Below is a small trained network, with its code and all its weights. Each question gives an input and a target symbol and asks what happens when units are switched off, that is, made to give their printed mean instead of their output.

import numpy as np


def w(rows, s, z=0):
    codes = np.array(rows[::2]) - 128.0
    scale = np.full(codes.shape[1], s)
    scale[-1] = z or s
    return codes * scale


def softmax(a):
    e = np.exp(a - a.max(-1, keepdims=True))
    return e / e.sum(-1, keepdims=True)


def log_softmax(a):
    a = a - a.max(-1, keepdims=True)
    return a - np.log(np.exp(a).sum(-1, keepdims=True))


def net(x, mask):
    ids = ['αβγελμξστφψω'.index(c) for c in x.split()]
    T = len(ids)
    res = E[ids] + P[:T]
    u = 0
    for l in range(3):
        r = res
        for j in range(2):
            rows = slice(2 * j, 2 * j + 2)
            q, k, v = (r @ M[l][rows].T for M in (Q, K, V))
            z = softmax(np.where(np.tri(T) > 0, q @ k.T / 2**0.5, -1e9)) @ v
            o = O[l][rows]
            res = res + np.where(mask[u + j], z, o[:, -1]) @ o[:, :-1]
        u += 2
    return log_softmax(res[-1] @ U[:, :-1].T + U[:, -1])


Q, K, V, O = {}, {}, {}, {}
E = w([
[56,49,145,114,94,185,96,103,108,150,166],'α',
[56,185,96,205,112,98,127,111,126,72,151],'β',
[103,200,196,125,152,92,101,124,170,125,116],'γ',
[103,72,212,147,130,148,140,147,146,117,2],'ε',
[87,85,53,182,133,129,75,132,142,213,25],'λ',
[107,113,77,169,181,130,92,104,95,155,79],'μ',
[117,157,196,95,145,123,78,118,170,96,143],'ξ',
[166,115,121,58,71,61,135,138,39,115,137],'σ',
[127,149,113,162,210,131,89,99,37,172,76],'τ',
[180,173,153,185,77,110,70,56,95,159,154],'φ',
[132,177,165,136,129,205,100,197,143,92,147],'ψ',
[104,171,123,126,84,120,180,54,172,92,77],'ω',
],0.019)
P = w([
[229,2,142,176,254,69,165,138,143,8,71],'0',
[137,121,133,162,129,106,86,162,158,84,125],'1',
[119,127,137,126,148,100,91,141,159,94,135],'2',
[102,134,146,116,140,105,85,139,155,134,134],'3',
[94,134,146,99,128,116,86,138,145,142,128],'4',
[82,129,125,93,103,130,84,155,148,146,111],'5',
[89,149,135,84,103,135,94,142,129,151,105],'6',
[83,152,129,76,97,147,100,140,119,141,94],'7',
[80,169,134,70,100,158,106,131,92,146,84],'8',
[87,164,133,69,102,152,115,106,81,99,71],'9',
],0.0093)
Q[0] = w([
[134,154,77,161,101,113,3,118,73,103,104],'0.h1',
[121,183,139,90,44,174,147,156,153,82,172],'0.h1',
[111,124,166,34,106,125,158,172,193,126,107],'0.h2',
[180,111,126,182,158,114,211,181,113,154,191],'0.h2',
],0.0063)
K[0] = w([
[212,155,5,98,138,2,114,95,110,105,178],'0.h1',
[65,143,111,50,83,169,127,238,83,183,192],'0.h1',
[116,147,142,136,138,177,165,124,187,133,149],'0.h2',
[117,106,160,189,210,127,74,148,196,85,132],'0.h2',
],0.0062)
V[0] = w([
[189,126,53,105,23,106,122,106,72,186,78],'0.h1',
[169,94,253,97,92,175,171,73,225,92,75],'0.h1',
[104,116,83,235,127,130,58,106,160,69,157],'0.h2',
[158,82,107,212,229,95,184,82,179,99,88],'0.h2',
],0.0054)
O[0] = w([
[63,207,158,146,137,77,74,163,92,106,113,254],'0.h1',
[141,78,190,72,99,151,158,94,212,58,94,119],'0.h1',
[181,156,97,119,114,67,253,230,181,169,184,64],'0.h2',
[111,81,120,213,193,46,173,141,73,100,187,29],'0.h2',
],0.0069,0.0022)
Q[1] = w([
[73,157,194,93,62,170,80,127,163,94,136],'1.h1',
[90,132,146,240,123,153,140,104,127,115,142],'1.h1',
[31,85,140,117,108,36,141,49,116,129,130],'1.h2',
[157,115,88,179,255,166,120,140,131,184,54],'1.h2',
],0.0066)
K[1] = w([
[129,149,147,54,85,111,106,128,115,156,79],'1.h1',
[183,87,119,133,123,90,141,150,124,145,142],'1.h1',
[111,103,134,77,72,87,141,70,74,132,104],'1.h2',
[128,70,101,110,254,108,136,200,134,81,119],'1.h2',
],0.0078)
V[1] = w([
[38,127,162,130,214,208,63,114,169,108,155],'1.h1',
[114,206,149,186,163,208,92,173,190,83,64],'1.h1',
[218,127,221,213,126,192,111,96,118,78,104],'1.h2',
[48,150,97,155,168,103,118,101,122,164,2],'1.h2',
],0.0064)
O[1] = w([
[19,74,110,201,139,121,148,158,149,164,178,4],'1.h1',
[104,153,86,121,123,21,160,135,255,252,180,49],'1.h1',
[217,75,124,153,71,114,40,106,137,162,170,250],'1.h2',
[131,160,228,116,179,34,115,174,195,174,98,117],'1.h2',
],0.0066,0.0021)
Q[2] = w([
[141,56,49,184,152,98,115,79,108,207,24],'2.h1',
[134,148,63,241,254,216,107,82,171,123,93],'2.h1',
[109,111,99,93,226,66,134,129,27,221,58],'2.h2',
[108,165,140,14,12,50,174,155,43,157,198],'2.h2',
],0.0054)
K[2] = w([
[187,2,129,214,165,109,161,113,153,69,87],'2.h1',
[148,44,30,212,189,46,183,138,137,152,205],'2.h1',
[220,157,86,78,215,134,88,122,103,57,117],'2.h2',
[61,163,165,152,122,248,45,64,178,101,29],'2.h2',
],0.0056)
V[2] = w([
[133,87,196,170,108,236,105,53,111,103,111],'2.h1',
[152,159,159,133,132,170,118,183,129,114,254],'2.h1',
[58,121,36,158,172,63,36,88,106,217,158],'2.h2',
[162,66,159,104,152,185,87,129,98,196,54],'2.h2',
],0.0067)
O[2] = w([
[105,141,155,161,140,114,86,128,157,63,249,232],'2.h1',
[122,37,133,130,164,87,26,192,127,74,57,98],'2.h1',
[103,115,165,128,125,49,132,107,73,189,179,2],'2.h2',
[149,125,89,79,188,183,82,136,111,199,109,217],'2.h2',
],0.011,0.0061)
U = w([
[128,124,249,118,230,78,77,218,213,79,48,167],'α',
[127,181,157,88,74,107,160,82,230,123,155,202],'β',
[178,96,83,56,34,153,138,84,51,102,72,101],'γ',
[123,187,1,134,195,183,136,117,162,151,157,2],'ε',
[144,106,70,126,99,124,125,85,114,157,143,159],'λ',
[146,112,124,110,170,108,107,117,106,182,145,126],'μ',
[127,118,98,149,131,122,144,113,104,145,121,211],'ξ',
[226,164,127,160,46,85,71,88,136,161,187,47],'σ',
[29,190,94,239,95,91,131,151,99,77,156,150],'τ',
[101,91,66,153,107,77,73,99,111,123,109,71],'φ',
[146,150,112,149,130,132,173,130,119,183,110,151],'ψ',
[57,82,90,100,110,171,126,95,95,114,200,117],'ω',
],0.0075,0.0042)

Each question gives the input, a string of symbols that net reads in full, and the target symbol t.
The units are the heads (2 rows each of Q, K, V and O). Each row of codes is followed by its name. A weight is (code - 128) times the scale printed after its matrix; where a second scale follows, it is the last column's (O and U).
mask holds one flag per head, layer by layer. A switched-off head (its flag False) gives its mean, the last column of its rows in O, instead of its output. The means were averaged over made-up inputs and are rounded, as every weight is.
A unit's drop is (log p(t) with every unit on - log p(t) with that unit switched off) / (log p(t) with every unit on - log p(t) with every unit switched off).
The circuit of an input: a set's keep is (log p(t) with only the set's units on - log p(t) with every unit switched off) / (log p(t) with every unit on - log p(t) with every unit switched off). Starting from all 6 units, units are removed one at a time, each time the one whose removal leaves the highest keep (on an exact tie, the one counted first), for as long as the keep stays at least 0.8.
circuit, biggest first: the units of the circuit, biggest drop first
most important unit: the unit with the biggest drop
which heads matter: for each layer, one digit per head in row order, 1 if its drop is at least 0.15 and else 0, layers parted by /
drop of u: that unit's drop, to one decimal
input ξ μ μ ξ σ μ, target ω: most important unit : 0.h1
input γ ε σ β σ ε σ σ β, target γ: circuit, biggest first : (2.h1 1.h1)
input α ξ α ω σ α γ σ, target ω: which heads matter : 01 / 10 / 11
input ψ ψ σ γ σ ψ σ σ λ σ, target μ: circuit, biggest first : (0.h2 2.h2 1.h2)
input ε ξ α ε σ σ τ, target σ: circuit, biggest first : (1.h2 2.h1)
input λ ψ ψ σ α σ ψ, target γ: circuit, biggest first : (1.h2 1.h1 2.h1)
input ψ ω λ τ, target φ: which heads matter : 00 / 11 / 10
input μ ε σ σ ψ σ ε λ α σ, target ε: which heads matter : 00 / 00 / 01
input ψ β β σ β ε σ μ, target φ: circuit, biggest first : (2.h1 1.h2 0.h1 1.h1)
input β ε α φ σ ψ β ψ λ, target γ: which heads matter : 01 / 00 / 10
input τ ε ξ β τ, target μ: which heads matter : 00 / 01 / 01
input γ σ α α σ, target ω: circuit, biggest first : (1.h1 2.h1)
input ψ ξ ξ σ ω σ, target β: circuit, biggest first : (2.h1 1.h1 2.h2)
input α σ λ σ σ ε ε, target β: circuit, biggest first : (2.h1 0.h1)
input ε σ λ σ λ σ, target μ: circuit, biggest first : (2.h2 0.h2)
input λ ψ ε γ σ β λ β λ σ, target τ: circuit, biggest first : (1.h1 2.h2)
input α σ ψ σ α ε ψ ε λ ψ, target ε: circuit, biggest first : (0.h2 0.h1 2.h2)
input ψ σ σ ω σ μ σ β τ, target φ: which heads matter : 10 / 01 / 10
input σ φ μ ε σ σ ω α γ σ, target β: which heads matter : 01 / 11 / 10
input ε ω φ ψ σ μ, target σ: most important unit : 1.h2
input σ μ β σ σ β, target γ: most important unit : 1.h1
input φ σ ψ τ, target α: drop of 0.h1 : 0.1
